Here is a tiny trained network, its code and every weight. The questions are about switching its units off for an input and a target symbol, where a switched-off unit gives its printed mean instead of its output.

import numpy as np


def w(rows, s, z=0):
    codes = np.array(rows[::2]) - 128.0
    scale = np.full(codes.shape[1], s)
    scale[-1] = z or s
    return codes * scale


def softmax(a):
    e = np.exp(a - a.max(-1, keepdims=True))
    return e / e.sum(-1, keepdims=True)


def log_softmax(a):
    a = a - a.max(-1, keepdims=True)
    return a - np.log(np.exp(a).sum(-1, keepdims=True))


def net(x, mask):
    ids = ['αβζηθμξτφ'.index(c) for c in x.split()]
    T = len(ids)
    res = E[ids] + P[:T]
    u = 0
    for l in range(3):
        r = res
        for j in range(2):
            rows = slice(2 * j, 2 * j + 2)
            q, k, v = (r @ M[l][rows].T for M in (Q, K, V))
            z = softmax(np.where(np.tri(T) > 0, q @ k.T / 2**0.5, -1e9)) @ v
            o = O[l][rows]
            res = res + np.where(mask[u + j], z, o[:, -1]) @ o[:, :-1]
        u += 2
    return log_softmax(res[-1] @ U[:, :-1].T + U[:, -1])


Q, K, V, O = {}, {}, {}, {}
E = w([
[196,150,100,154,208,105,76,128,165,80],'α',
[82,103,81,177,127,110,85,98,235,144],'β',
[115,64,114,61,73,69,152,34,1,91],'ζ',
[208,195,175,139,87,93,209,150,172,179],'η',
[83,85,193,170,181,202,137,164,43,221],'θ',
[164,155,133,29,80,159,119,135,196,212],'μ',
[146,159,172,167,134,198,63,148,93,133],'ξ',
[147,86,92,161,103,182,87,176,168,107],'τ',
[175,79,121,123,161,127,172,179,160,163],'φ',
],0.02)
P = w([
[104,131,121,90,106,130,143,144,157,70],'0',
[212,58,93,153,112,207,103,55,139,176],'1',
[163,61,115,134,117,167,116,56,126,145],'2',
[166,98,84,165,127,169,172,121,158,209],'3',
[28,182,139,64,118,75,173,241,138,28],'4',
[79,112,112,109,113,109,172,178,116,143],'5',
[99,186,131,123,115,82,140,103,101,46],'6',
[245,66,71,228,105,167,116,8,119,228],'7',
[114,132,111,134,127,105,153,189,84,161],'8',
[107,122,116,145,112,110,157,189,101,190],'9',
[69,155,117,42,127,80,147,246,93,80],'10',
],0.013)
Q[0] = w([
[32,122,145,73,145,72,153,212,97,94],'L0H1',
[102,36,93,123,162,81,182,132,31,214],'L0H1',
[216,21,33,67,92,206,132,199,154,159],'L0H2',
[201,135,91,204,132,161,127,2,105,198],'L0H2',
],0.0097)
K[0] = w([
[209,83,115,159,99,164,127,23,100,154],'L0H1',
[90,92,116,62,58,83,169,35,21,28],'L0H1',
[97,58,143,54,41,37,150,19,2,27],'L0H2',
[42,182,147,91,137,93,139,226,136,76],'L0H2',
],0.0087)
V[0] = w([
[73,94,99,77,142,109,113,110,146,169],'L0H1',
[147,125,179,121,103,140,73,159,203,127],'L0H1',
[137,157,170,79,254,93,126,75,154,152],'L0H2',
[92,169,198,180,126,120,75,97,145,138],'L0H2',
],0.01)
O[0] = w([
[135,113,33,60,241,110,143,112,76,128,189],'L0H1',
[87,120,180,201,90,77,92,147,74,179,67],'L0H1',
[133,136,240,77,221,101,89,59,150,188,63],'L0H2',
[93,241,170,255,102,162,230,69,125,85,1],'L0H2',
],0.0093,0.0047)
Q[1] = w([
[52,105,253,90,75,178,56,118,142,183],'L1H1',
[27,60,96,119,90,232,27,72,121,105],'L1H1',
[84,105,144,153,153,99,253,84,199,90],'L1H2',
[245,88,87,204,123,186,124,35,136,204],'L1H2',
],0.0059)
K[1] = w([
[187,210,160,164,135,101,72,172,153,122],'L1H1',
[109,148,110,146,155,145,127,147,157,171],'L1H1',
[147,193,168,194,165,203,1,185,159,137],'L1H2',
[25,166,158,56,147,71,146,234,134,37],'L1H2',
],0.0063)
V[1] = w([
[117,181,142,155,135,133,71,145,148,162],'L1H1',
[92,45,138,163,172,170,144,185,215,169],'L1H1',
[43,36,128,196,191,106,201,174,227,168],'L1H2',
[223,3,210,174,138,38,226,145,105,59],'L1H2',
],0.0052)
O[1] = w([
[114,135,75,113,171,126,125,125,65,125,1],'L1H1',
[84,152,82,162,129,155,168,152,126,146,165],'L1H1',
[113,24,74,104,152,139,151,159,201,139,102],'L1H2',
[76,10,124,120,94,177,139,111,202,77,158],'L1H2',
],0.011,0.0048)
Q[2] = w([
[196,111,171,77,92,106,207,126,100,144],'L2H1',
[116,77,191,189,216,180,160,181,75,133],'L2H1',
[44,133,171,95,122,61,152,213,179,156],'L2H2',
[170,80,115,176,97,116,136,96,170,254],'L2H2',
],0.0098)
K[2] = w([
[212,144,174,102,131,135,192,216,156,206],'L2H1',
[63,119,134,254,176,177,57,198,113,160],'L2H1',
[183,67,100,155,100,118,156,4,82,138],'L2H2',
[60,117,147,69,107,70,150,126,72,42],'L2H2',
],0.0078)
V[2] = w([
[128,112,136,227,207,122,71,164,152,73],'L2H1',
[90,69,112,132,119,124,160,75,48,79],'L2H1',
[98,152,63,123,71,6,158,23,200,151],'L2H2',
[127,110,166,66,50,99,254,109,105,212],'L2H2',
],0.0067)
O[2] = w([
[120,120,121,61,39,175,105,97,188,196,3],'L2H1',
[255,183,118,128,152,80,134,80,135,143,172],'L2H1',
[123,93,132,202,156,40,211,72,105,147,85],'L2H2',
[63,74,102,43,48,174,212,115,186,195,179],'L2H2',
],0.0086,0.0058)
U = w([
[104,80,218,134,190,92,45,130,208,129,174],'α',
[47,111,73,183,202,120,155,97,151,106,159],'β',
[120,82,133,84,121,123,128,72,125,81,141],'ζ',
[84,71,189,118,70,113,137,90,176,133,167],'η',
[87,168,97,96,204,222,162,107,196,118,192],'θ',
[124,143,97,38,97,34,77,141,124,229,115],'μ',
[81,156,134,136,67,148,101,76,114,104,192],'ξ',
[108,57,66,160,86,114,91,185,95,90,35],'τ',
[105,2,141,87,161,89,59,178,180,135,2],'φ',
],0.0047,0.0063)

Each question gives the input, a string of symbols that net reads in full, and the target symbol t.
The units are the heads (2 rows each of Q, K, V and O). Each row of codes is followed by its name. A weight is (code - 128) times the scale printed after its matrix; where a second scale follows, it is the last column's (O and U).
mask holds one flag per head, layer by layer. A switched-off head (its flag False) gives its mean, the last column of its rows in O, instead of its output. The means were averaged over made-up inputs and are rounded, as every weight is.
A unit's drop is (log p(t) with every unit on - log p(t) with that unit switched off) / (log p(t) with every unit on - log p(t) with every unit switched off).
The circuit of an input: a set's keep is (log p(t) with only the set's units on - log p(t) with every unit switched off) / (log p(t) with every unit on - log p(t) with every unit switched off). Starting from all 6 units, units are removed one at a time, each time the one whose removal leaves the highest keep (on an exact tie, the one counted first), for as long as the keep stays at least 0.8.
units of the circuit, in order: the units of the circuit, biggest drop first
unit that matters most: the unit with the biggest drop
heads that matter: for each layer, one digit per head in row order, 1 if its drop is at least 0.15 and else 0, layers parted by /
input φ τ θ θ τ μ, target θ: heads that matter	01 / 10 / 01
input μ β α μ θ ξ α, target μ: unit that matters most	L0H1
input η α α α τ φ β, target α: heads that matter	01 / 00 / 01
input β ζ α θ η μ μ μ α, target α: units of the circuit, in order	(L1H1 L0H1)
input ξ η μ α, target ξ: units of the circuit, in order	(L0H2 L0H1 L1H2)
input μ η θ φ α β ξ μ, target α: heads that matter	01 / 00 / 01
input μ μ τ, target μ: heads that matter	10 / 01 / 00
input τ β θ θ μ φ θ μ θ β β, target μ: units of the circuit, in order	(L1H2 L0H1 L2H1 L1H1)
input θ ξ μ τ ζ μ α μ μ ξ, target ξ: heads that matter	10 / 01 / 00
input τ ξ β η, target τ: units of the circuit, in order	(L0H2 L2H2)
input η μ ξ β, target η: units of the circuit, in order	(L0H1 L2H2)
input θ μ θ η θ θ, target θ: units of the circuit, in order	(L2H2 L0H1 L1H1)
input μ η α θ α, target η: units of the circuit, in order	(L0H1 L2H1 L2H2)
input φ φ ζ τ ζ, target φ: units of the circuit, in order	(L0H2 L0H1 L1H2)
input τ τ ξ, target τ: units of the circuit, in order	(L0H2)
input θ ξ η, target θ: units of the circuit, in order	(L2H2 L0H2 L1H2)
input ζ τ β μ θ φ μ μ α η, target η: units of the circuit, in order	(L1H1 L2H2)
input φ β η θ, target φ: units of the circuit, in order	(L0H2 L1H2)
input β ξ β β α α τ, target β: units of the circuit, in order	(L2H2 L0H2)
input τ ξ η τ, target τ: heads that matter	01 / 00 / 00
input μ ζ θ θ η β, target β: heads that matter	10 / 10 / 11
input μ β η φ τ, target β: heads that matter	01 / 10 / 01
input η β η β θ ζ φ β β τ β, target β: heads that matter	00 / 00 / 11
input α μ θ θ ξ β β, target θ: unit that matters most	L1H1
input θ ζ φ, target φ: heads that matter	11 / 10 / 00
